Below are the code and all the weights of a small trained network. Each question names an input and a target symbol and asks about switching units off, where a switched-off unit gives its printed mean instead of its output.

import numpy as np


def w(rows, s, z=0):
    codes = np.array(rows[::2]) - 128.0
    scale = np.full(codes.shape[1], s)
    scale[-1] = z or s
    return codes * scale


def f(y):
    return y / 2 * (1 + np.tanh(0.7978845608 * (y + 0.044715 * y**3)))


def softmax(a):
    e = np.exp(a - a.max(-1, keepdims=True))
    return e / e.sum(-1, keepdims=True)


def log_softmax(a):
    a = a - a.max(-1, keepdims=True)
    return a - np.log(np.exp(a).sum(-1, keepdims=True))


def net(x, mask):
    ids = ['ΓΠΨδτω'.index(c) for c in x.split()]
    T = len(ids)
    res = E[ids] + P[:T]
    u = 0
    for l in range(3):
        q, k, v = (res @ M[l].T for M in (Q, K, V))
        z = softmax(np.where(np.tri(T) > 0, q @ k.T / 3**0.5, -1e9)) @ v
        res = res + np.where(mask[u], z, O[l][:, -1]) @ O[l][:, :-1]
        u += 1
        y = f(res @ A[l][:, :-1].T + A[l][:, -1])
        res = res + np.where(mask[u : u + 8], y, B[l][:, -1]) @ B[l][:, :-1]
        u += 8
    return log_softmax(res[-1] @ U[:, :-1].T + U[:, -1])


Q, K, V, O, A, B = {}, {}, {}, {}, {}, {}
E = w([
[91,17,174],'Γ',
[169,173,146],'Π',
[145,153,254],'Ψ',
[86,140,40],'δ',
[88,33,75],'τ',
[17,138,103],'ω',
],0.0077)
P = w([
[107,212,130],'0',
[116,1,155],'1',
[124,50,155],'2',
[133,96,122],'3',
[141,102,126],'4',
[143,105,138],'5',
[149,120,132],'6',
[139,114,136],'7',
[143,140,131],'8',
[137,156,123],'9',
[149,117,128],'10',
[154,122,134],'11',
],0.0072)
Q[0] = w([
[123,146,78],'L0H1',
[40,70,206],'L0H1',
[192,254,35],'L0H1',
],0.004)
K[0] = w([
[120,105,145],'L0H1',
[111,170,74],'L0H1',
[156,67,254],'L0H1',
],0.0077)
V[0] = w([
[170,157,204],'L0H1',
[148,135,1],'L0H1',
[163,168,145],'L0H1',
],0.0071)
O[0] = w([
[141,110,194,195],'L0H1',
[171,185,2,6],'L0H1',
[161,138,173,137],'L0H1',
],0.0072,0.0022)
A[0] = w([
[86,149,121,138],'L0N1',
[141,168,81,126],'L0N2',
[198,100,182,216],'L0N3',
[181,240,85,157],'L0N4',
[196,190,166,173],'L0N5',
[218,220,170,172],'L0N6',
[254,163,218,252],'L0N7',
[162,124,154,161],'L0N8',
],0.0067,0.0025)
B[0] = w([
[108,156,127,125],'L0N1',
[166,135,86,111],'L0N2',
[154,2,173,208],'L0N3',
[232,130,53,125],'L0N4',
[185,40,184,165],'L0N5',
[195,34,175,172],'L0N6',
[153,39,184,254],'L0N7',
[141,81,142,155],'L0N8',
],0.0056,0.0046)
Q[1] = w([
[54,250,121],'L1H1',
[78,202,162],'L1H1',
[18,2,179],'L1H1',
],0.0058)
K[1] = w([
[141,3,177],'L1H1',
[162,42,158],'L1H1',
[201,232,183],'L1H1',
],0.0065)
V[1] = w([
[254,113,85],'L1H1',
[44,212,47],'L1H1',
[5,143,139],'L1H1',
],0.0067)
O[1] = w([
[201,44,28,130],'L1H1',
[149,250,109,2],'L1H1',
[73,253,219,103],'L1H1',
],0.0057,0.008)
A[1] = w([
[86,171,172,217],'L1N1',
[198,82,212,154],'L1N2',
[40,93,4,253],'L1N3',
[86,150,52,250],'L1N4',
[210,2,198,127],'L1N5',
[128,234,51,131],'L1N6',
[143,77,25,198],'L1N7',
[166,129,182,166],'L1N8',
],0.0051,0.0032)
B[1] = w([
[91,165,152,134],'L1N1',
[108,109,88,202],'L1N2',
[255,93,172,141],'L1N3',
[225,122,219,128],'L1N4',
[128,111,32,253],'L1N5',
[195,135,120,124],'L1N6',
[182,152,81,143],'L1N7',
[69,116,118,153],'L1N8',
],0.0077,0.013)
Q[2] = w([
[62,42,253],'L2H1',
[56,93,185],'L2H1',
[88,106,72],'L2H1',
],0.0029)
K[2] = w([
[113,251,135],'L2H1',
[121,249,140],'L2H1',
[87,119,159],'L2H1',
],0.0028)
V[2] = w([
[8,146,173],'L2H1',
[153,247,154],'L2H1',
[3,124,179],'L2H1',
],0.0056)
O[2] = w([
[52,165,51,90],'L2H1',
[144,241,121,6],'L2H1',
[2,142,52,110],'L2H1',
],0.0057,0.013)
A[2] = w([
[142,95,52,117],'L2N1',
[52,163,25,179],'L2N2',
[56,164,1,177],'L2N3',
[56,154,103,156],'L2N4',
[161,199,163,254],'L2N5',
[51,157,97,168],'L2N6',
[129,100,112,128],'L2N7',
[134,117,126,120],'L2N8',
],0.0061,0.0058)
B[2] = w([
[70,122,62,253],'L2N1',
[209,213,71,141],'L2N2',
[217,181,84,141],'L2N3',
[164,228,82,131],'L2N4',
[2,186,207,144],'L2N5',
[158,209,83,136],'L2N6',
[106,124,127,221],'L2N7',
[125,138,120,152],'L2N8',
],0.0065,0.0051)
U = w([
[167,146,1,128],'Γ',
[175,99,134,224],'Π',
[16,98,100,51],'Ψ',
[183,140,193,5],'δ',
[72,139,235,243],'τ',
[79,169,149,132],'ω',
],0.0057,0.0022)

Each question gives the input, a string of symbols that net reads in full, and the target symbol t.
The units are the heads (3 rows each of Q, K, V and O) and the neurons (one row each of A and B). Each row of codes is followed by its name. A weight is (code - 128) times the scale printed after its matrix; where a second scale follows, it is the last column's (O, A, B and U).
mask holds one flag per unit, layer by layer, with each layer's heads first. A switched-off unit (its flag False) gives its mean, the last column of its rows in O or B, instead of its output. The means were averaged over made-up inputs and are rounded, as every weight is.
A unit's drop is (log p(t) with every unit on - log p(t) with that unit switched off) / (log p(t) with every unit on - log p(t) with every unit switched off).
k most important neurons: the k neurons with the biggest drops, biggest first
top k neurons in layer l: the k neurons of layer l with the biggest drops, biggest first
drop when u is switched off: that unit's drop, to one decimal
input Γ Ψ Π Ψ, target Γ: top neuron in layer 0	L0N6
input τ Γ δ, target τ: 3 most important neurons	L1N5, L2N5, L1N4
input Γ Γ τ, target Γ: 2 most important neurons	L2N2, L2N3
input δ δ Π Π, target δ: 2 most important neurons	L0N4, L1N5
input Γ Ψ Γ Γ τ Γ, target Γ: 2 most important neurons	L2N2, L2N3
input τ Γ Γ, target τ: 2 most important neurons	L1N5, L0N7
input τ τ Ψ ω Π ω Π τ ω τ τ Π, target τ: top 2 neurons in layer 0	L0N7, L0N3
input δ Γ Π ω τ Γ δ, target τ: 2 most important neurons	L1N5, L2N5
input ω τ ω, target ω: top 2 neurons in layer 1	L1N5, L1N1
input τ Π δ Π δ ω Ψ τ τ Π, target τ: 2 most important neurons	L1N5, L2N5
input Γ ω ω, target Γ: top 2 neurons in layer 0	L0N4, L0N6
input ω τ Γ, target ω: top 2 neurons in layer 1	L1N5, L1N1
input δ Π Γ, target δ: top 2 neurons in layer 0	L0N4, L0N7
input Γ Γ Ψ, target Γ: top neuron in layer 1	L1N5
input δ Π Γ Ψ Ψ Π Ψ τ τ Γ ω, target τ: top 2 neurons in layer 1	L1N5, L1N2
input Γ Π Π Π Π Γ, target Γ: drop when L2N3 is switched off	0.2
input Ψ τ Π Π Π Ψ Π Γ Ψ Π Ψ, target Ψ: drop when L1N8 is switched off	0.1
input Γ Ψ ω, target Γ: drop when L0H1 is switched off	0.2
input Γ Ψ Γ Π Π, target Γ: drop when L2H1 is switched off	1.7
